Below is a small trained network, with its code and all its weights. Each question gives an input and a class and asks what happens when units are switched off, that is, made to give their printed mean instead of their output.

import numpy as np


def w(rows, s, z=0):
    codes = np.array(rows[::2]) - 128.0
    scale = np.full(codes.shape[1], s)
    scale[-1] = z or s
    return codes * scale


def f(y):
    return np.maximum(y, 0)


def log_softmax(a):
    a = a - a.max(-1, keepdims=True)
    return a - np.log(np.exp(a).sum(-1, keepdims=True))


def net(x, mask):
    res = np.array(x, float).reshape(1, 3) / 4 @ E
    y = f(res @ A[0][:, :-1].T + A[0][:, -1])
    res = res + np.where(mask, y, B[0][:, -1]) @ B[0][:, :-1]
    return log_softmax(res[-1] @ U[:, :-1].T + U[:, -1])


A, B = {}, {}
E = w([
[89,181,179,7,97,150,118,154],'x0',
[197,176,144,122,54,81,23,126],'x1',
[40,197,40,113,125,71,82,40],'x2',
],0.016)
A[0] = w([
[197,81,128,202,159,163,167,156,255],'N1',
[149,179,183,49,59,121,84,132,27],'N2',
[97,164,158,32,112,138,165,140,131],'N3',
[148,99,172,87,139,192,173,176,190],'N4',
[72,180,130,59,73,134,114,99,68],'N5',
[171,113,194,122,102,142,104,167,87],'N6',
[106,169,155,5,115,162,137,147,157],'N7',
[87,137,75,134,127,80,147,71,106],'N8',
[171,178,131,131,85,93,57,112,91],'N9',
[62,151,115,99,116,145,139,88,44],'N10',
[164,164,152,64,71,138,70,124,15],'N11',
[183,122,123,163,80,77,79,119,105],'N12',
[188,162,145,155,65,88,39,162,147],'N13',
[84,189,53,110,90,52,59,57,39],'N14',
[38,156,70,159,168,108,151,56,205],'N15',
],0.016,0.01)
B[0] = w([
[76,60,159,203,80,112,126,168,252],'N1',
[125,119,132,95,127,52,162,215,184],'N2',
[79,162,150,75,158,201,98,129,196],'N3',
[113,64,166,80,140,134,188,152,218],'N4',
[45,147,86,112,128,104,128,156,190],'N5',
[169,148,172,88,90,138,88,173,173],'N6',
[73,140,156,63,156,122,131,185,212],'N7',
[159,153,83,139,182,128,104,122,192],'N8',
[145,101,124,165,46,113,173,105,185],'N9',
[80,152,98,116,159,136,85,145,170],'N10',
[70,119,118,137,97,56,168,184,171],'N11',
[172,114,140,157,75,144,113,69,182],'N12',
[200,134,162,142,5,73,94,130,202],'N13',
[68,123,44,191,81,105,200,78,233],'N14',
[151,155,65,172,212,110,101,135,239],'N15',
],0.017,0.033)
U = w([
[56,91,111,180,106,105,179,170,253],'0',
[219,93,193,164,59,163,65,101,167],'1',
[109,93,186,57,176,216,178,136,169],'2',
[194,158,170,49,91,89,119,182,81],'3',
[175,136,70,185,212,141,106,97,192],'4',
[173,131,83,196,88,118,133,7,2],'5',
[58,198,81,80,194,179,101,100,13],'6',
],0.016,0.0097)

Each question gives the input, the list of numbers given to net, and the class t.
The units are the neurons (one row each of A and B). Each row of codes is followed by its name. A weight is (code - 128) times the scale printed after its matrix; where a second scale follows, it is the last column's (A, B and U).
mask holds one flag per neuron, in row order. A switched-off neuron (its flag False) gives its mean, the last column of its row in B, instead of its output. The means were averaged over made-up inputs and are rounded, as every weight is.
A unit's drop is (log p(t) with every unit on - log p(t) with that unit switched off) / (log p(t) with every unit on - log p(t) with every unit switched off).
The circuit of an input: a set's keep is (log p(t) with only the set's units on - log p(t) with every unit switched off) / (log p(t) with every unit on - log p(t) with every unit switched off). Starting from the 12 units with the biggest drops (on a tie, the unit counted first), units are removed one at a time, each time the one whose removal leaves the highest keep (on an exact tie, the one counted first), for as long as the keep stays at least 0.8.
circuit, biggest first: the units of the circuit, biggest drop first
k most important neurons: the k neurons with the biggest drops, biggest first
drop of u: that unit's drop, to one decimal
input [4,3,0], class 3: circuit, biggest first	[N1, N14]
input [-1,0,7], class 4: circuit, biggest first	[N15, N8]
input [-2,6,0], class 1: circuit, biggest first	[N13]
input [4,-6,0], class 2: 2 most important neurons	[N4, N14]
input [8,-4,0], class 2: 2 most important neurons	[N4, N15]
input [7,6,0], class 3: 2 most important neurons	[N13, N1]
input [0,8,2], class 5: 2 most important neurons	[N13, N12]
input [-7,1,0], class 1: drop of N5	0.1
input [-2,8,1], class 5: drop of N14	0.4
input [1,-5,-8], class 2: drop of N4	0.4
